Below are the code and all the weights of a small trained network. Each question names an input and a class and asks about switching units off, where a switched-off unit gives its printed mean instead of its output.

import numpy as np


def w(rows, s, z=0):
    codes = np.array(rows[::2]) - 128.0
    scale = np.full(codes.shape[1], s)
    scale[-1] = z or s
    return codes * scale


def f(y):
    return np.maximum(y, 0)


def log_softmax(a):
    a = a - a.max(-1, keepdims=True)
    return a - np.log(np.exp(a).sum(-1, keepdims=True))


def net(x, mask):
    res = np.array(x, float).reshape(1, 7) / 4 @ E
    y = f(res @ A[0][:, :-1].T + A[0][:, -1])
    res = res + np.where(mask, y, B[0][:, -1]) @ B[0][:, :-1]
    return log_softmax(res[-1] @ U[:, :-1].T + U[:, -1])


A, B = {}, {}
E = w([
[127,125,126,128,125,130,129,127,130],'x0',
[39,250,138,188,88,55,205,41,54],'x1',
[137,133,197,175,19,239,80,174,25],'x2',
[123,124,126,133,130,129,135,130,125],'x3',
[123,136,10,15,34,45,150,254,52],'x4',
[246,114,219,251,175,18,212,230,93],'x5',
[118,126,130,131,132,125,128,135,127],'x6',
],0.0043)
A[0] = w([
[108,121,84,94,197,48,173,96,211,70],'n1',
[99,188,150,135,110,109,165,88,101,72],'n2',
[127,131,183,165,59,200,84,143,74,83],'n3',
[132,131,161,163,54,181,78,178,60,89],'n4',
[176,64,128,106,134,159,109,159,174,242],'n5',
[133,131,125,142,102,154,129,136,106,254],'n6',
[123,125,186,168,49,203,82,161,62,72],'n7',
[102,191,150,151,118,117,175,78,95,96],'n8',
[103,118,88,87,197,49,161,105,222,66],'n9',
[92,190,147,136,117,110,155,86,102,76],'n10',
[148,131,212,198,188,184,98,52,180,69],'n11',
[83,188,143,144,112,103,174,80,108,77],'n12',
[92,192,139,145,115,105,163,89,100,74],'n13',
[209,99,191,209,162,14,223,213,80,71],'n14',
[143,127,218,211,190,173,113,56,169,79],'n15',
[185,45,138,96,161,182,83,177,188,62],'n16',
[3,141,46,13,70,203,67,26,153,78],'n17',
[184,42,133,88,153,180,71,173,187,55],'n18',
[139,141,43,64,54,50,135,238,42,55],'n19',
],0.0051,0.0067)
B[0] = w([
[231,129,87,109,204,165,163,66,49,158],'n1',
[86,59,54,208,79,74,76,163,61,142],'n2',
[207,114,80,85,207,140,180,60,71,156],'n3',
[199,118,95,88,203,132,185,55,75,161],'n4',
[39,171,191,141,149,30,108,98,101,240],'n5',
[75,202,237,89,191,47,146,82,144,254],'n6',
[237,125,61,87,221,148,186,49,47,158],'n7',
[98,81,78,179,99,86,93,153,86,155],'n8',
[250,121,61,101,212,185,172,56,44,156],'n9',
[89,70,57,208,78,63,58,171,59,143],'n10',
[80,43,71,43,37,187,211,139,221,166],'n11',
[85,63,50,219,74,61,55,185,49,148],'n12',
[87,60,57,206,74,73,72,169,65,144],'n13',
[199,197,134,184,93,232,49,223,197,207],'n14',
[87,62,89,47,40,188,199,146,221,171],'n15',
[67,64,34,232,68,39,53,159,26,156],'n16',
[219,210,170,203,126,217,54,234,187,206],'n17',
[66,46,14,253,62,27,37,176,1,155],'n18',
[54,29,99,23,24,203,222,114,241,188],'n19',
],0.0066,0.0068)
U = w([
[56,36,28,232,67,39,51,155,32,2],'0',
[75,16,80,30,12,218,234,132,246,35],'1',
[247,223,152,206,120,245,43,237,195,10],'2',
[254,118,71,81,244,141,202,25,27,8],'3',
[70,172,197,112,152,64,134,108,141,242],'4',
[73,171,196,120,144,68,129,107,131,237],'5',
[72,156,189,116,150,70,138,112,132,216],'6',
],0.0085,0.006)

Each question gives the input, the list of numbers given to net, and the class t.
The units are the neurons (one row each of A and B). Each row of codes is followed by its name. A weight is (code - 128) times the scale printed after its matrix; where a second scale follows, it is the last column's (A, B and U).
mask holds one flag per neuron, in row order. A switched-off neuron (its flag False) gives its mean, the last column of its row in B, instead of its output. The means were averaged over made-up inputs and are rounded, as every weight is.
A unit's drop is (log p(t) with every unit on - log p(t) with that unit switched off) / (log p(t) with every unit on - log p(t) with every unit switched off).
The circuit of an input: a set's keep is (log p(t) with only the set's units on - log p(t) with every unit switched off) / (log p(t) with every unit on - log p(t) with every unit switched off). Starting from the 12 units with the biggest drops (on a tie, the unit counted first), units are removed one at a time, each time the one whose removal leaves the highest keep (on an exact tie, the one counted first), for as long as the keep stays at least 0.8.
units of the circuit, in order: the units of the circuit, biggest drop first
k most important neurons: the k neurons with the biggest drops, biggest first
drop when u is switched off: that unit's drop, to one decimal
input [-3,0,-8,-5,-8,-1,-5], class 1: units of the circuit, in order => (n11)
input [-5,1,8,-7,5,5,5], class 3: units of the circuit, in order => (n7; n4)
input [8,-3,8,4,-1,-2,-5], class 3: units of the circuit, in order => (n7; n3)
input [8,6,-8,-5,-2,1,5], class 3: units of the circuit, in order => (n9; n1)
input [8,-3,8,-8,-2,-6,-4], class 3: units of the circuit, in order => (n7; n3)
input [3,7,8,2,4,-1,-4], class 3: units of the circuit, in order => (n7; n4)
input [0,-1,-5,-2,-6,0,-2], class 1: units of the circuit, in order => (n11; n15)
input [8,-5,8,8,-5,-7,7], class 3: units of the circuit, in order => (n7; n3)
input [0,-4,6,8,-8,-7,-1], class 1: 3 most important neurons => (n11; n15; n14)
input [0,5,3,3,8,8,7], class 1: 2 most important neurons => (n19; n17)
input [-1,5,8,6,-4,8,3], class 2: 2 most important neurons => (n14; n5)
input [-5,-3,-7,3,3,3,4], class 3: 2 most important neurons => (n9; n1)
input [-4,7,-7,8,4,-8,6], class 2: 2 most important neurons => (n17; n5)
input [7,-8,-1,5,-3,1,-6], class 0: units of the circuit, in order => (n18)
input [-6,6,8,4,-4,0,-5], class 3: 3 most important neurons => (n7; n3; n4)
input [2,-1,-2,-2,-1,5,3], class 2: 3 most important neurons => (n14; n19; n6)
input [-5,-3,3,2,-5,-8,-4], class 2: 2 most important neurons => (n17; n19)
input [-5,-2,4,5,-6,1,4], class 1: drop when n15 is switched off => 0.6
input [-4,-7,5,7,6,1,4], class 0: drop when n3 is switched off => 0.0
input [3,8,5,-6,-5,-7,6], class 0: drop when n10 is switched off => 0.2
input [5,7,-3,-2,0,-8,7], class 2: units of the circuit, in order => (n17)
